Below is a small trained network, with its code and all its weights. Each question gives an input and a target symbol and asks what happens when units are switched off, that is, made to give their printed mean instead of their output.

import numpy as np


def w(rows, s, z=0):
    codes = np.array(rows[::2]) - 128.0
    scale = np.full(codes.shape[1], s)
    scale[-1] = z or s
    return codes * scale


def f(y):
    return y / 2 * (1 + np.tanh(0.7978845608 * (y + 0.044715 * y**3)))


def softmax(a):
    e = np.exp(a - a.max(-1, keepdims=True))
    return e / e.sum(-1, keepdims=True)


def log_softmax(a):
    a = a - a.max(-1, keepdims=True)
    return a - np.log(np.exp(a).sum(-1, keepdims=True))


def net(x, mask):
    ids = ['αγδεζπτ'.index(c) for c in x.split()]
    T = len(ids)
    res = E[ids] + P[:T]
    q, k, v = (res @ M[0].T for M in (Q, K, V))
    z = softmax(np.where(np.tri(T) > 0, q @ k.T / 3**0.5, -1e9)) @ v
    res = res + np.where(mask[0], z, O[0][:, -1]) @ O[0][:, :-1]
    y = f(res @ A[0][:, :-1].T + A[0][:, -1])
    res = res + np.where(mask[1:17], y, B[0][:, -1]) @ B[0][:, :-1]
    return log_softmax(res[-1] @ U[:, :-1].T + U[:, -1])


Q, K, V, O, A, B = {}, {}, {}, {}, {}, {}
E = w([
[153,96,110,227,176,130],'α',
[149,234,87,196,30,159],'γ',
[144,195,80,160,111,28],'δ',
[223,62,181,116,243,254],'ε',
[166,114,8,47,161,85],'ζ',
[49,41,92,200,34,199],'π',
[54,239,88,122,211,143],'τ',
],0.016)
P = w([
[120,90,198,103,191,115],'0',
[134,71,136,100,167,126],'1',
[138,85,89,143,161,115],'2',
[145,82,63,172,151,87],'3',
[162,92,40,199,140,85],'4',
[173,106,31,235,135,72],'5',
[168,128,43,237,128,71],'6',
[185,134,24,245,130,66],'7',
[205,174,19,254,154,68],'8',
],0.006)
Q[0] = w([
[56,23,28,191,117,135],'h0',
[139,57,255,62,100,84],'h0',
[120,232,11,133,79,93],'h0',
],0.0069)
K[0] = w([
[7,128,136,107,137,145],'h0',
[229,161,202,105,130,90],'h0',
[71,91,21,185,70,93],'h0',
],0.014)
V[0] = w([
[185,151,123,130,53,75],'h0',
[230,115,98,111,122,104],'h0',
[92,3,201,128,41,175],'h0',
],0.0055)
O[0] = w([
[41,130,127,90,10,120,21],'h0',
[164,203,173,70,146,126,5],'h0',
[88,3,218,101,158,186,189],'h0',
],0.0064,0.0027)
A[0] = w([
[196,168,168,202,88,84,217],'n0',
[192,55,137,112,130,196,64],'n1',
[148,145,166,121,164,178,92],'n2',
[91,125,146,99,116,232,91],'n3',
[89,198,158,151,54,186,44],'n4',
[111,94,85,22,161,91,140],'n5',
[144,64,95,177,121,126,200],'n6',
[143,174,101,141,127,185,144],'n7',
[124,51,254,141,127,73,56],'n8',
[127,109,74,147,95,61,174],'n9',
[151,96,96,134,79,133,81],'n10',
[56,71,103,180,162,100,252],'n11',
[152,176,99,210,118,112,120],'n12',
[133,51,192,129,121,154,74],'n13',
[111,165,155,93,166,144,145],'n14',
[97,89,183,95,69,236,69],'n15',
],0.0095,0.0042)
B[0] = w([
[65,103,193,85,92,152,196],'n0',
[2,118,145,199,143,79,170],'n1',
[183,71,101,113,180,90,136],'n2',
[193,135,209,138,85,69,148],'n3',
[135,24,75,95,92,169,152],'n4',
[164,129,145,141,30,179,155],'n5',
[154,184,169,110,135,188,213],'n6',
[132,54,83,131,147,134,184],'n7',
[146,190,28,31,150,118,144],'n8',
[193,78,207,150,152,127,200],'n9',
[167,123,147,170,148,129,146],'n10',
[184,226,151,55,148,155,254],'n11',
[62,84,145,72,148,134,235],'n12',
[67,122,46,122,94,66,163],'n13',
[134,90,90,200,118,130,146],'n14',
[162,146,160,186,109,51,156],'n15',
],0.0067,0.01)
U = w([
[148,141,220,123,159,255,223],'α',
[58,69,123,76,92,200,102],'γ',
[89,140,191,93,95,55,173],'δ',
[112,63,124,157,147,129,4],'ε',
[204,119,91,97,103,126,119],'ζ',
[119,164,135,233,78,146,81],'π',
[54,181,66,120,142,170,114],'τ',
],0.0074,0.0026)

Each question gives the input, a string of symbols that net reads in full, and the target symbol t.
The units are the heads (3 rows each of Q, K, V and O) and the neurons (one row each of A and B). Each row of codes is followed by its name. A weight is (code - 128) times the scale printed after its matrix; where a second scale follows, it is the last column's (O, A, B and U).
mask holds one flag per unit, heads first, then neurons. A switched-off unit (its flag False) gives its mean, the last column of its rows in O or B, instead of its output. The means were averaged over made-up inputs and are rounded, as every weight is.
A unit's drop is (log p(t) with every unit on - log p(t) with that unit switched off) / (log p(t) with every unit on - log p(t) with every unit switched off).
The circuit of an input: a set's keep is (log p(t) with only the set's units on - log p(t) with every unit switched off) / (log p(t) with every unit on - log p(t) with every unit switched off). Starting from the 12 units with the biggest drops (on a tie, the unit counted first), units are removed one at a time, each time the one whose removal leaves the highest keep (on an exact tie, the one counted first), for as long as the keep stays at least 0.8.
circuit, biggest first: the units of the circuit, biggest drop first
top k neurons: the k neurons with the biggest drops, biggest first
drop when u is switched off: that unit's drop, to one decimal
input γ τ ε γ τ ζ τ π, target α: circuit, biggest first	(n6, n11)
input τ δ π π, target π: circuit, biggest first	(n15, n12)
input τ ε γ γ, target γ: circuit, biggest first	(n4, h0, n0, n12)
input δ α α α α, target α: top 2 neurons	(n6, n13)
input ε α τ α α γ α γ δ, target δ: circuit, biggest first	(h0, n0, n12)
input π π γ π α, target τ: top 4 neurons	(n13, n8, n1, n9)
input γ γ ζ τ γ τ τ τ δ, target δ: top 3 neurons	(n0, n12, n9)
input π ε τ ζ τ γ, target α: top neuron	(n6)
input τ π τ τ δ τ, target α: top 2 neurons	(n11, n13)
input ε τ τ π δ α, target α: top 2 neurons	(n6, n11)
input α π α π γ ζ π δ ε, target ε: drop when n11 is switched off	0.3
input ζ π γ α, target τ: drop when n1 is switched off	0.2
input γ γ π, target δ: drop when n5 is switched off	0.0
input τ δ τ α γ τ π δ ζ, target α: drop when n13 is switched off	0.1
input δ δ ζ τ ε, target ε: top neuron	(n1)
